Here is a tiny trained network, its code and every weight. The questions are about switching its units off for an input and a class, where a switched-off unit gives its printed mean instead of its output.

import numpy as np


def w(rows, s, z=0):
    codes = np.array(rows[::2]) - 128.0
    scale = np.full(codes.shape[1], s)
    scale[-1] = z or s
    return codes * scale


def f(y):
    return y / 2 * (1 + np.tanh(0.7978845608 * (y + 0.044715 * y**3)))


def log_softmax(a):
    a = a - a.max(-1, keepdims=True)
    return a - np.log(np.exp(a).sum(-1, keepdims=True))


def net(x, mask):
    res = np.array(x, float).reshape(1, 8) / 4 @ E
    y = f(res @ A[0][:, :-1].T + A[0][:, -1])
    res = res + np.where(mask, y, B[0][:, -1]) @ B[0][:, :-1]
    return log_softmax(res[-1] @ U[:, :-1].T + U[:, -1])


A, B = {}, {}
E = w([
[118,126,122,112,143,115,120,122],'x0',
[149,50,78,150,246,154,199,152],'x1',
[113,127,117,103,150,110,119,118],'x2',
[211,75,43,68,84,181,73,94],'x3',
[94,103,228,95,166,217,125,55],'x4',
[108,123,115,145,104,136,138,122],'x5',
[165,137,152,126,145,131,124,140],'x6',
[85,194,79,154,174,192,54,187],'x7',
],0.011)
A[0] = w([
[141,64,121,140,178,174,182,142,77],'neuron 0',
[105,160,143,102,162,205,90,180,96],'neuron 1',
[169,90,95,105,102,176,42,124,108],'neuron 2',
[133,156,149,128,94,116,94,116,51],'neuron 3',
[161,54,151,85,75,85,186,78,86],'neuron 4',
[174,117,100,117,119,145,108,92,61],'neuron 5',
[113,136,165,104,71,133,83,127,102],'neuron 6',
[129,169,154,102,65,117,64,92,119],'neuron 7',
[141,112,182,124,115,63,200,106,26],'neuron 8',
[116,151,128,150,86,136,127,105,135],'neuron 9',
[91,78,214,78,137,244,132,38,79],'neuron 10',
[179,86,96,40,100,198,77,67,129],'neuron 11',
[177,170,38,139,100,22,165,211,42],'neuron 12',
[126,92,138,112,167,174,150,126,71],'neuron 13',
[170,72,171,70,90,56,187,100,85],'neuron 14',
[107,116,147,147,128,169,95,130,2],'neuron 15',
[58,167,196,157,166,80,176,169,78],'neuron 16',
[133,62,70,159,139,140,112,83,78],'neuron 17',
[188,77,56,55,79,217,97,94,114],'neuron 18',
[169,149,91,90,131,128,130,107,113],'neuron 19',
[83,203,70,145,161,186,62,199,50],'neuron 20',
[107,150,185,188,144,72,118,123,87],'neuron 21',
[87,134,105,144,144,197,78,159,69],'neuron 22',
[86,148,191,162,153,137,147,118,97],'neuron 23',
[122,158,127,146,147,143,63,150,40],'neuron 24',
[124,143,162,131,96,93,79,127,85],'neuron 25',
[150,81,75,135,201,144,198,103,60],'neuron 26',
[73,158,161,134,150,118,178,149,167],'neuron 27',
[139,83,97,197,214,173,139,134,79],'neuron 28',
[92,161,132,106,139,116,164,130,103],'neuron 29',
[125,166,182,111,84,132,43,75,84],'neuron 30',
[158,89,163,107,101,59,183,96,77],'neuron 31',
[106,113,161,116,153,203,146,71,81],'neuron 32',
[99,139,169,101,103,171,99,99,38],'neuron 33',
[128,171,154,113,85,114,114,125,66],'neuron 34',
[111,144,144,98,158,147,130,74,101],'neuron 35',
[103,146,189,86,154,209,134,65,58],'neuron 36',
[151,87,154,105,95,84,182,79,83],'neuron 37',
[131,154,112,118,95,121,152,144,83],'neuron 38',
[120,189,154,96,77,99,91,120,97],'neuron 39',
],0.011,0.0038)
B[0] = w([
[83,73,151,87,151,139,189,191,191],'neuron 0',
[127,197,76,114,98,162,139,108,183],'neuron 1',
[105,147,165,165,143,115,99,130,198],'neuron 2',
[118,102,148,102,148,132,166,161,158],'neuron 3',
[112,212,90,83,137,186,98,151,207],'neuron 4',
[116,134,169,154,160,130,92,101,160],'neuron 5',
[117,97,134,115,153,125,158,151,182],'neuron 6',
[85,58,169,104,168,126,145,197,206],'neuron 7',
[78,169,100,124,122,153,99,120,185],'neuron 8',
[146,131,123,136,177,119,159,136,155],'neuron 9',
[194,140,104,98,61,73,120,96,250],'neuron 10',
[122,123,156,196,156,124,99,91,232],'neuron 11',
[250,65,75,117,2,40,155,39,215],'neuron 12',
[107,74,130,121,90,117,156,128,164],'neuron 13',
[110,172,77,121,118,179,118,139,207],'neuron 14',
[157,136,95,125,107,134,123,125,140],'neuron 15',
[104,130,208,194,200,114,58,74,225],'neuron 16',
[109,112,141,140,138,125,127,127,162],'neuron 17',
[108,134,214,223,219,119,42,86,237],'neuron 18',
[143,131,164,141,130,122,106,125,153],'neuron 19',
[142,214,81,88,111,185,130,141,218],'neuron 20',
[117,135,135,177,180,119,89,125,184],'neuron 21',
[90,187,85,73,130,154,144,94,177],'neuron 22',
[144,130,158,163,129,112,88,94,188],'neuron 23',
[132,151,98,105,134,172,148,126,159],'neuron 24',
[120,104,134,103,152,128,143,149,167],'neuron 25',
[104,90,166,101,147,136,156,187,201],'neuron 26',
[143,103,150,194,188,109,49,103,194],'neuron 27',
[75,88,135,101,150,139,189,178,199],'neuron 28',
[94,106,124,151,118,144,111,100,150],'neuron 29',
[97,54,139,92,135,158,186,188,209],'neuron 30',
[77,186,96,99,122,181,115,125,191],'neuron 31',
[190,92,95,111,47,81,147,85,190],'neuron 32',
[155,104,129,116,124,123,160,129,172],'neuron 33',
[133,113,141,121,136,129,153,167,167],'neuron 34',
[155,114,100,129,122,107,127,119,160],'neuron 35',
[214,123,75,119,55,85,157,61,206],'neuron 36',
[97,177,76,132,132,184,155,118,188],'neuron 37',
[145,129,144,124,135,113,150,129,138],'neuron 38',
[113,59,165,100,124,150,142,180,194],'neuron 39',
],0.0089,0.016)
U = w([
[120,142,185,207,193,110,53,111,205],'0',
[194,113,120,87,81,61,129,99,226],'1',
[100,249,108,65,149,206,113,143,24],'2',
[96,45,168,74,178,133,172,205,3],'3',
],0.013,0.0019)

Each question gives the input, the list of numbers given to net, and the class t.
The units are the neurons (one row each of A and B). Each row of codes is followed by its name. A weight is (code - 128) times the scale printed after its matrix; where a second scale follows, it is the last column's (A, B and U).
mask holds one flag per neuron, in row order. A switched-off neuron (its flag False) gives its mean, the last column of its row in B, instead of its output. The means were averaged over made-up inputs and are rounded, as every weight is.
A unit's drop is (log p(t) with every unit on - log p(t) with that unit switched off) / (log p(t) with every unit on - log p(t) with every unit switched off).
The circuit of an input: a set's keep is (log p(t) with only the set's units on - log p(t) with every unit switched off) / (log p(t) with every unit on - log p(t) with every unit switched off). Starting from the 12 units with the biggest drops (on a tie, the unit counted first), units are removed one at a time, each time the one whose removal leaves the highest keep (on an exact tie, the one counted first), for as long as the keep stays at least 0.8.
circuit, biggest first: the units of the circuit, biggest drop first
most important unit: the unit with the biggest drop
k most important neurons: the k neurons with the biggest drops, biggest first
drop of u: that unit's drop, to one decimal
input [7,-6,7,-6,-6,-7,-1,-6], class 0: most important unit	neuron 16
input [5,-2,-1,7,8,-2,1,4], class 1: 2 most important neurons	[neuron 10; neuron 36]
input [0,-6,2,8,-5,-1,7,-7], class 0: 2 most important neurons	[neuron 18; neuron 11]
input [2,5,8,-8,7,-6,4,-8], class 0: 4 most important neurons	[neuron 16; neuron 27; neuron 23; neuron 20]
input [4,-4,-4,8,7,-3,-5,-3], class 0: 2 most important neurons	[neuron 18; neuron 11]
input [-4,1,1,-5,-6,-1,5,2], class 1: 3 most important neurons	[neuron 12; neuron 18; neuron 11]
input [5,-8,6,4,7,3,5,-2], class 3: 4 most important neurons	[neuron 30; neuron 7; neuron 12; neuron 39]
input [5,8,1,6,-4,-2,0,-8], class 2: 3 most important neurons	[neuron 4; neuron 14; neuron 31]
input [4,3,0,-5,-6,-5,-1,-6], class 1: 2 most important neurons	[neuron 12; neuron 18]
input [6,-1,-3,-5,3,0,-4,6], class 2: 3 most important neurons	[neuron 20; neuron 18; neuron 1]
input [0,-8,-5,8,-1,6,-6,-2], class 0: 2 most important neurons	[neuron 18; neuron 11]
input [6,-6,2,4,6,1,0,0], class 1: 3 most important neurons	[neuron 10; neuron 36; neuron 32]
input [8,-5,-4,0,4,-2,0,-3], class 3: 2 most important neurons	[neuron 12; neuron 30]
input [8,-3,-8,6,-6,-3,-8,-5], class 0: most important unit	neuron 18
input [-2,5,2,8,-5,-5,-8,-8], class 0: 3 most important neurons	[neuron 18; neuron 11; neuron 20]
input [5,3,-3,5,-2,-4,2,-6], class 2: 3 most important neurons	[neuron 4; neuron 14; neuron 16]
input [-7,-6,6,6,4,5,0,-7], class 2: 3 most important neurons	[neuron 4; neuron 14; neuron 37]
input [-2,4,4,2,-1,2,0,2], class 3: drop of neuron 25	0.0
input [4,-6,-4,7,-6,3,-6,4], class 0: drop of neuron 18	1.7
input [1,-8,1,0,-8,6,1,7], class 1: circuit, biggest first	[neuron 12]
input [-6,-8,5,5,4,8,2,1], class 3: drop of neuron 30	0.1
input [4,7,6,-1,7,-5,-4,-5], class 1: drop of neuron 36	0.6
